Here is a tiny trained network, its code and every weight. The questions are about switching its units off for an input and a target symbol, where a switched-off unit gives its printed mean instead of its output.

import numpy as np


def w(rows, s, z=0):
    codes = np.array(rows[::2]) - 128.0
    scale = np.full(codes.shape[1], s)
    scale[-1] = z or s
    return codes * scale


def f(y):
    return np.maximum(y, 0)


def softmax(a):
    e = np.exp(a - a.max(-1, keepdims=True))
    return e / e.sum(-1, keepdims=True)


def log_softmax(a):
    a = a - a.max(-1, keepdims=True)
    return a - np.log(np.exp(a).sum(-1, keepdims=True))


def net(x, mask):
    ids = ['ΓΘΨβζηξ'.index(c) for c in x.split()]
    T = len(ids)
    res = E[ids] + P[:T]
    u = 0
    for l in range(2):
        q, k, v = (res @ M[l].T for M in (Q, K, V))
        z = softmax(np.where(np.tri(T) > 0, q @ k.T / 4**0.5, -1e9)) @ v
        res = res + np.where(mask[u], z, O[l][:, -1]) @ O[l][:, :-1]
        u += 1
        y = f(res @ A[l][:, :-1].T + A[l][:, -1])
        res = res + np.where(mask[u : u + 8], y, B[l][:, -1]) @ B[l][:, :-1]
        u += 8
    return log_softmax(res[-1] @ U[:, :-1].T + U[:, -1])


Q, K, V, O, A, B = {}, {}, {}, {}, {}, {}
E = w([
[124,202,163,127,162,112,148,147,37],'Γ',
[156,119,50,59,178,150,81,90,71],'Θ',
[116,108,106,160,148,181,145,63,47],'Ψ',
[150,151,232,77,112,141,127,119,73],'β',
[48,95,202,84,80,71,150,159,135],'ζ',
[122,33,173,125,71,135,124,143,152],'η',
[140,189,126,103,206,71,249,209,101],'ξ',
],0.021)
P = w([
[120,161,3,137,170,148,131,65,251],'0',
[133,184,107,202,143,111,77,193,49],'1',
[129,76,169,189,67,57,180,201,90],'2',
[139,88,78,196,119,142,150,200,71],'3',
[130,83,99,181,95,148,224,212,97],'4',
[144,55,58,189,161,131,201,222,67],'5',
],0.0059)
Q[0] = w([
[155,173,133,131,163,125,131,104,186],'0.h1',
[155,82,106,128,162,113,122,126,255],'0.h1',
[39,168,120,126,113,124,134,162,102],'0.h1',
[131,162,130,155,129,72,141,161,92],'0.h1',
],0.0086)
K[0] = w([
[85,153,168,108,99,85,57,69,23],'0.h1',
[134,186,90,124,129,21,39,99,130],'0.h1',
[248,96,128,151,96,253,101,142,59],'0.h1',
[67,79,26,144,124,80,111,206,139],'0.h1',
],0.0061)
V[0] = w([
[152,47,123,158,131,148,82,172,147],'0.h1',
[90,114,73,254,144,127,144,118,178],'0.h1',
[123,152,93,156,99,118,118,134,111],'0.h1',
[156,119,122,222,132,132,121,36,88],'0.h1',
],0.0085)
O[0] = w([
[220,251,126,136,94,127,118,254,166,2],'0.h1',
[200,96,195,44,157,168,225,226,29,60],'0.h1',
[33,44,205,1,132,123,103,78,147,136],'0.h1',
[173,116,118,143,246,151,82,142,96,189],'0.h1',
],0.0064,0.0025)
A[0] = w([
[165,121,117,181,42,120,79,2,133,98],'0.n1',
[81,115,167,28,87,137,184,127,167,82],'0.n2',
[157,71,78,94,149,110,93,140,55,139],'0.n3',
[163,152,110,143,183,165,133,96,116,81],'0.n4',
[104,107,90,89,189,105,81,78,154,197],'0.n5',
[81,122,122,197,180,59,143,220,133,166],'0.n6',
[142,123,146,180,96,143,159,123,104,255],'0.n7',
[105,187,102,141,163,125,88,64,107,233],'0.n8',
],0.0084,0.0014)
B[0] = w([
[166,141,43,90,134,169,124,80,175,178],'0.n1',
[141,177,141,49,158,124,142,115,8,211],'0.n2',
[164,110,200,183,112,75,79,99,42,249],'0.n3',
[190,32,157,124,138,51,131,138,131,213],'0.n4',
[26,99,121,188,145,101,206,170,116,187],'0.n5',
[160,100,78,90,118,144,217,58,119,253],'0.n6',
[127,193,151,38,132,30,135,171,121,211],'0.n7',
[112,150,185,76,63,1,203,164,211,239],'0.n8',
],0.0067,0.0063)
Q[1] = w([
[150,96,158,127,77,98,144,172,116],'1.h1',
[192,122,197,75,133,2,173,90,149],'1.h1',
[127,88,134,209,140,111,117,136,180],'1.h1',
[83,181,208,117,180,154,142,144,157],'1.h1',
],0.0068)
K[1] = w([
[187,97,142,83,171,61,184,36,227],'1.h1',
[87,3,121,15,171,148,37,213,217],'1.h1',
[141,114,208,74,57,132,43,215,152],'1.h1',
[170,166,107,113,74,79,40,133,60],'1.h1',
],0.0046)
V[1] = w([
[55,139,206,112,110,144,99,174,121],'1.h1',
[151,147,114,173,120,148,188,187,157],'1.h1',
[122,2,113,136,152,118,140,194,168],'1.h1',
[181,107,79,164,92,132,105,148,57],'1.h1',
],0.0096)
O[1] = w([
[27,183,100,59,217,155,56,255,164,88],'1.h1',
[133,216,242,229,117,188,163,124,181,3],'1.h1',
[76,210,132,186,7,110,115,149,30,175],'1.h1',
[177,139,154,150,125,24,15,2,104,60],'1.h1',
],0.008,0.0051)
A[1] = w([
[119,129,164,98,189,161,150,182,156,110],'1.n1',
[52,180,117,123,121,139,135,26,169,219],'1.n2',
[95,140,119,99,2,142,185,110,95,203],'1.n3',
[158,150,107,143,139,30,165,144,154,176],'1.n4',
[96,168,187,87,139,74,27,121,231,131],'1.n5',
[145,44,123,82,140,74,198,157,109,4],'1.n6',
[116,96,167,202,27,202,106,183,150,142],'1.n7',
[152,108,103,75,134,123,136,68,126,170],'1.n8',
],0.0066,0.0011)
B[1] = w([
[129,93,182,177,128,132,90,184,250,157],'1.n1',
[143,74,88,62,255,121,88,168,124,137],'1.n2',
[141,53,39,116,92,217,93,125,154,210],'1.n3',
[73,111,120,94,131,168,48,192,241,180],'1.n4',
[140,71,71,46,141,170,128,140,75,134],'1.n5',
[177,151,163,179,30,109,83,56,40,252],'1.n6',
[55,185,163,72,176,45,156,165,102,138],'1.n7',
[110,125,116,134,134,201,72,122,126,172],'1.n8',
],0.0059,0.017)
U = w([
[51,130,170,140,93,20,179,82,175,252],'Γ',
[70,180,42,113,71,38,108,29,130,73],'Θ',
[132,86,132,126,148,109,166,83,76,112],'Ψ',
[173,68,103,59,138,55,118,95,172,105],'β',
[33,104,44,109,156,149,134,140,48,131],'ζ',
[162,100,76,197,2,178,46,218,146,136],'η',
[148,79,94,131,96,100,200,86,146,113],'ξ',
],0.0054,0.0029)

Each question gives the input, a string of symbols that net reads in full, and the target symbol t.
The units are the heads (4 rows each of Q, K, V and O) and the neurons (one row each of A and B). Each row of codes is followed by its name. A weight is (code - 128) times the scale printed after its matrix; where a second scale follows, it is the last column's (O, A, B and U).
mask holds one flag per unit, layer by layer, with each layer's heads first. A switched-off unit (its flag False) gives its mean, the last column of its rows in O or B, instead of its output. The means were averaged over made-up inputs and are rounded, as every weight is.
A unit's drop is (log p(t) with every unit on - log p(t) with that unit switched off) / (log p(t) with every unit on - log p(t) with every unit switched off).
The circuit of an input: a set's keep is (log p(t) with only the set's units on - log p(t) with every unit switched off) / (log p(t) with every unit on - log p(t) with every unit switched off). Starting from the 12 units with the biggest drops (on a tie, the unit counted first), units are removed one at a time, each time the one whose removal leaves the highest keep (on an exact tie, the one counted first), for as long as the keep stays at least 0.8.
units of the circuit, in order: the units of the circuit, biggest drop first
most important unit: the unit with the biggest drop
k most important neurons: the k neurons with the biggest drops, biggest first
top k neurons in layer l: the k neurons of layer l with the biggest drops, biggest first
drop when u is switched off: that unit's drop, to one decimal
input Γ β Ψ Ψ Ψ Ψ, target Ψ: most important unit => 0.h1
input Ψ Θ ζ, target Θ: units of the circuit, in order => 1.h1; 0.n2; 1.n6
input Ψ Θ Γ Γ Γ β, target Θ: units of the circuit, in order => 1.h1; 0.h1; 0.n4
input Ψ η Γ β ζ, target Θ: units of the circuit, in order => 1.h1; 0.h1; 0.n2; 0.n4
input β Θ ξ η ζ, target η: units of the circuit, in order => 0.h1; 1.n3
input ζ β Γ β, target β: units of the circuit, in order => 1.h1; 0.h1; 0.n2; 0.n1
input ζ Ψ Ψ Γ, target β: top 2 neurons in layer 0 => 0.n2; 0.n3
input Ψ ζ Θ, target Θ: units of the circuit, in order => 1.h1; 0.h1; 0.n4
input β Θ Ψ Ψ Ψ Θ, target Ψ: 2 most important neurons => 0.n3; 0.n1
input η Γ Γ β Γ, target Γ: 2 most important neurons => 1.n3; 0.n4
input Γ Θ Θ β Γ, target Θ: units of the circuit, in order => 1.h1; 0.h1
input η ζ η Γ, target η: 2 most important neurons => 0.n3; 1.n4
input Γ β Γ β, target β: 2 most important neurons => 0.n1; 1.n2
input ξ ζ ξ ζ, target ξ: top 3 neurons in layer 0 => 0.n2; 0.n6; 0.n3
input Θ η Γ, target η: top 2 neurons in layer 1 => 1.n3; 1.n4
input Γ Γ Γ Θ Γ β, target ζ: top 2 neurons in layer 1 => 1.n6; 1.n1
input β Γ ξ, target ξ: 3 most important neurons => 0.n6; 0.n1; 0.n3
input Θ Ψ η ξ, target η: top 3 neurons in layer 0 => 0.n5; 0.n2; 0.n4
input Θ η Θ, target η: top 4 neurons in layer 0 => 0.n5; 0.n8; 0.n2; 0.n4
input ξ Γ Γ Ψ Γ, target Ψ: most important unit => 0.h1
input ζ ζ Ψ Γ, target β: top neuron in layer 1 => 1.n1
input Ψ Γ Θ Γ β, target Θ: top 2 neurons in layer 0 => 0.n4; 0.n3
input Γ ζ Ψ ζ, target ζ: drop when 1.n1 is switched off => -0.1
input Ψ Γ Ψ Ψ Γ Θ, target Θ: drop when 0.n3 is switched off => 0.2
input η ζ ξ Γ, target Γ: drop when 0.n2 is switched off => 0.1
